Below are the code and all the weights of a small trained network. Each question names an input and a class and asks about switching units off, where a switched-off unit gives its printed mean instead of its output.

import numpy as np


def w(rows, s, z=0):
    codes = np.array(rows[::2]) - 128.0
    scale = np.full(codes.shape[1], s)
    scale[-1] = z or s
    return codes * scale


def norm(h):
    return h / np.sqrt((h * h).mean(-1, keepdims=True) + 1e-5)


def f(y):
    return y / 2 * (1 + np.tanh(0.7978845608 * (y + 0.044715 * y**3)))


def log_softmax(a):
    a = a - a.max(-1, keepdims=True)
    return a - np.log(np.exp(a).sum(-1, keepdims=True))


def net(x, mask):
    res = np.array(x, float).reshape(1, 8) / 4 @ E
    u = 0
    for l in range(3):
        y = f(norm(res) @ A[l][:, :-1].T + A[l][:, -1])
        res = res + np.where(mask[u : u + 11], y, B[l][:, -1]) @ B[l][:, :-1]
        u += 11
    return log_softmax(norm(res)[-1] @ U[:, :-1].T + U[:, -1])


A, B = {}, {}
E = w([
[127,129,134,125],'x0',
[154,56,146,20],'x1',
[131,128,124,122],'x2',
[33,143,79,80],'x3',
[88,129,222,146],'x4',
[129,126,135,133],'x5',
[128,131,137,129],'x6',
[98,2,83,240],'x7',
],0.00092)
A[0] = w([
[138,151,135,131,21],'L0N1',
[156,129,97,94,171],'L0N2',
[147,186,143,87,176],'L0N3',
[147,108,167,85,158],'L0N4',
[137,129,119,134,4],'L0N5',
[150,177,131,105,137],'L0N6',
[133,135,146,115,185],'L0N7',
[97,119,90,146,29],'L0N8',
[108,175,121,96,194],'L0N9',
[200,127,2,116,98],'L0N10',
[184,146,21,119,140],'L0N11',
],0.0039,0.0019)
B[0] = w([
[169,155,118,169,45],'L0N1',
[101,101,164,123,205],'L0N2',
[125,86,109,176,254],'L0N3',
[104,106,201,141,184],'L0N4',
[167,172,136,145,28],'L0N5',
[128,106,110,171,184],'L0N6',
[110,104,146,144,196],'L0N7',
[167,186,72,101,61],'L0N8',
[105,89,76,151,249],'L0N9',
[91,138,252,151,216],'L0N10',
[88,115,195,142,236],'L0N11',
],0.003,0.00094)
A[1] = w([
[91,139,111,170,115],'L1N1',
[200,140,78,83,4],'L1N2',
[203,252,126,37,76],'L1N3',
[151,253,174,30,156],'L1N4',
[164,126,140,141,207],'L1N5',
[141,175,145,183,175],'L1N6',
[151,120,155,168,212],'L1N7',
[95,128,99,164,155],'L1N8',
[73,188,133,201,63],'L1N9',
[178,249,163,28,133],'L1N10',
[186,73,64,29,70],'L1N11',
],0.0027,0.0025)
B[1] = w([
[148,95,152,121,145],'L1N1',
[131,145,228,208,4],'L1N2',
[148,53,133,235,38],'L1N3',
[104,4,52,200,126],'L1N4',
[81,112,94,64,212],'L1N5',
[88,113,164,65,191],'L1N6',
[100,115,87,66,252],'L1N7',
[133,90,137,98,186],'L1N8',
[169,77,224,136,120],'L1N9',
[110,22,84,214,91],'L1N10',
[76,114,246,146,64],'L1N11',
],0.0025,0.0012)
A[2] = w([
[107,254,107,227,78],'L2N1',
[216,144,151,130,79],'L2N2',
[85,99,163,84,176],'L2N3',
[236,131,181,135,108],'L2N4',
[115,92,128,221,76],'L2N5',
[129,145,70,141,138],'L2N6',
[201,110,163,127,88],'L2N7',
[232,123,184,138,108],'L2N8',
[136,98,153,104,129],'L2N9',
[126,206,106,176,3],'L2N10',
[132,209,87,137,38],'L2N11',
],0.0037,0.0019)
B[2] = w([
[61,20,251,40,106],'L2N1',
[64,153,87,66,72],'L2N2',
[129,186,141,181,253],'L2N3',
[44,159,49,81,82],'L2N4',
[114,93,57,117,78],'L2N5',
[186,111,152,62,142],'L2N6',
[40,130,91,99,87],'L2N7',
[39,156,52,95,84],'L2N8',
[86,154,145,165,154],'L2N9',
[89,97,155,91,72],'L2N10',
[90,88,176,65,94],'L2N11',
],0.0026,0.0019)
U = w([
[70,28,240,47,243],'0',
[241,3,1,250,209],'1',
[4,242,2,3,146],'2',
[231,242,192,143,142],'3',
[128,241,239,245,87],'4',
[247,242,177,121,64],'5',
[240,244,173,112,52],'6',
[223,240,180,135,1],'7',
],0.0043,0.0032)

Each question gives the input, the list of numbers given to net, and the class t.
The units are the neurons (one row each of A and B). Each row of codes is followed by its name. A weight is (code - 128) times the scale printed after its matrix; where a second scale follows, it is the last column's (A, B and U).
mask holds one flag per neuron, layer by layer. A switched-off neuron (its flag False) gives its mean, the last column of its row in B, instead of its output. The means were averaged over made-up inputs and are rounded, as every weight is.
A unit's drop is (log p(t) with every unit on - log p(t) with that unit switched off) / (log p(t) with every unit on - log p(t) with every unit switched off).
The circuit of an input: a set's keep is (log p(t) with only the set's units on - log p(t) with every unit switched off) / (log p(t) with every unit on - log p(t) with every unit switched off). Starting from the 12 units with the biggest drops (on a tie, the unit counted first), units are removed one at a time, each time the one whose removal leaves the highest keep (on an exact tie, the one counted first), for as long as the keep stays at least 0.8.
units of the circuit, in order: the units of the circuit, biggest drop first
unit that matters most: the unit with the biggest drop
top k neurons: the k neurons with the biggest drops, biggest first
k most important neurons of layer l: the k neurons of layer l with the biggest drops, biggest first
drop when u is switched off: that unit's drop, to one decimal
input [-3,-4,4,2,-6,-3,1,-6], class 1: units of the circuit, in order -> [L1N4]
input [-6,6,-1,-2,5,-5,2,-7], class 1: units of the circuit, in order -> [L1N4, L1N10, L0N10]
input [-4,6,2,-3,4,6,-6,-8], class 1: 2 most important neurons of layer 0 -> [L0N10, L0N11]
input [8,-7,2,0,-4,0,-4,-8], class 1: units of the circuit, in order -> [L1N4, L1N10]
input [8,4,7,-6,3,6,-4,-8], class 1: units of the circuit, in order -> [L1N4, L1N10, L0N10]
input [4,7,-3,5,6,2,-1,-8], class 1: units of the circuit, in order -> [L1N4, L1N10, L0N10, L1N3]
input [0,2,8,5,5,-4,-1,6], class 3: 3 most important neurons of layer 0 -> [L0N3, L0N9, L0N6]
input [-4,1,2,-5,-7,5,2,-7], class 1: 2 most important neurons of layer 1 -> [L1N4, L1N10]
input [4,5,-5,2,4,-1,-6,1], class 5: top 3 neurons -> [L2N1, L0N10, L0N11]
input [-7,5,-7,2,3,7,6,6], class 3: 4 most important neurons of layer 1 -> [L1N4, L1N10, L1N11, L1N3]
input [-6,-3,3,8,7,4,5,5], class 2: top 3 neurons -> [L0N10, L0N11, L0N4]
input [-1,-4,-6,5,6,2,-4,-6], class 1: 2 most important neurons of layer 0 -> [L0N11, L0N10]
input [-4,-7,7,0,-5,-6,0,0], class 0: 2 most important neurons of layer 0 -> [L0N4, L0N8]
input [-3,-8,-1,-3,-5,-3,2,6], class 0: top 2 neurons -> [L2N1, L1N4]
input [-3,-2,4,3,6,-7,-6,4], class 7: top neuron -> [L1N4]
input [7,-4,0,-1,-8,0,3,2], class 4: 2 most important neurons of layer 0 -> [L0N10, L0N11]
input [6,-8,6,7,4,0,3,2], class 0: top 2 neurons -> [L2N1, L1N9]
input [-4,5,1,3,1,-2,-8,5], class 5: 2 most important neurons of layer 2 -> [L2N1, L2N3]
input [4,-5,4,4,4,6,-1,-8], class 1: top 3 neurons -> [L1N4, L1N10, L0N10]
input [-8,-4,5,2,-6,-6,4,5], class 6: unit that matters most -> L1N4
input [5,-4,-1,-2,-7,4,6,3], class 4: drop when L0N10 is switched off -> 1.0
input [-3,-1,7,-7,-4,2,6,3], class 2: drop when L2N4 is switched off -> 0.2
input [-7,-8,3,-8,-3,5,-8,2], class 0: drop when L2N1 is switched off -> 0.7
input [1,-8,5,1,-6,0,-4,-5], class 0: drop when L2N1 is switched off -> 0.6
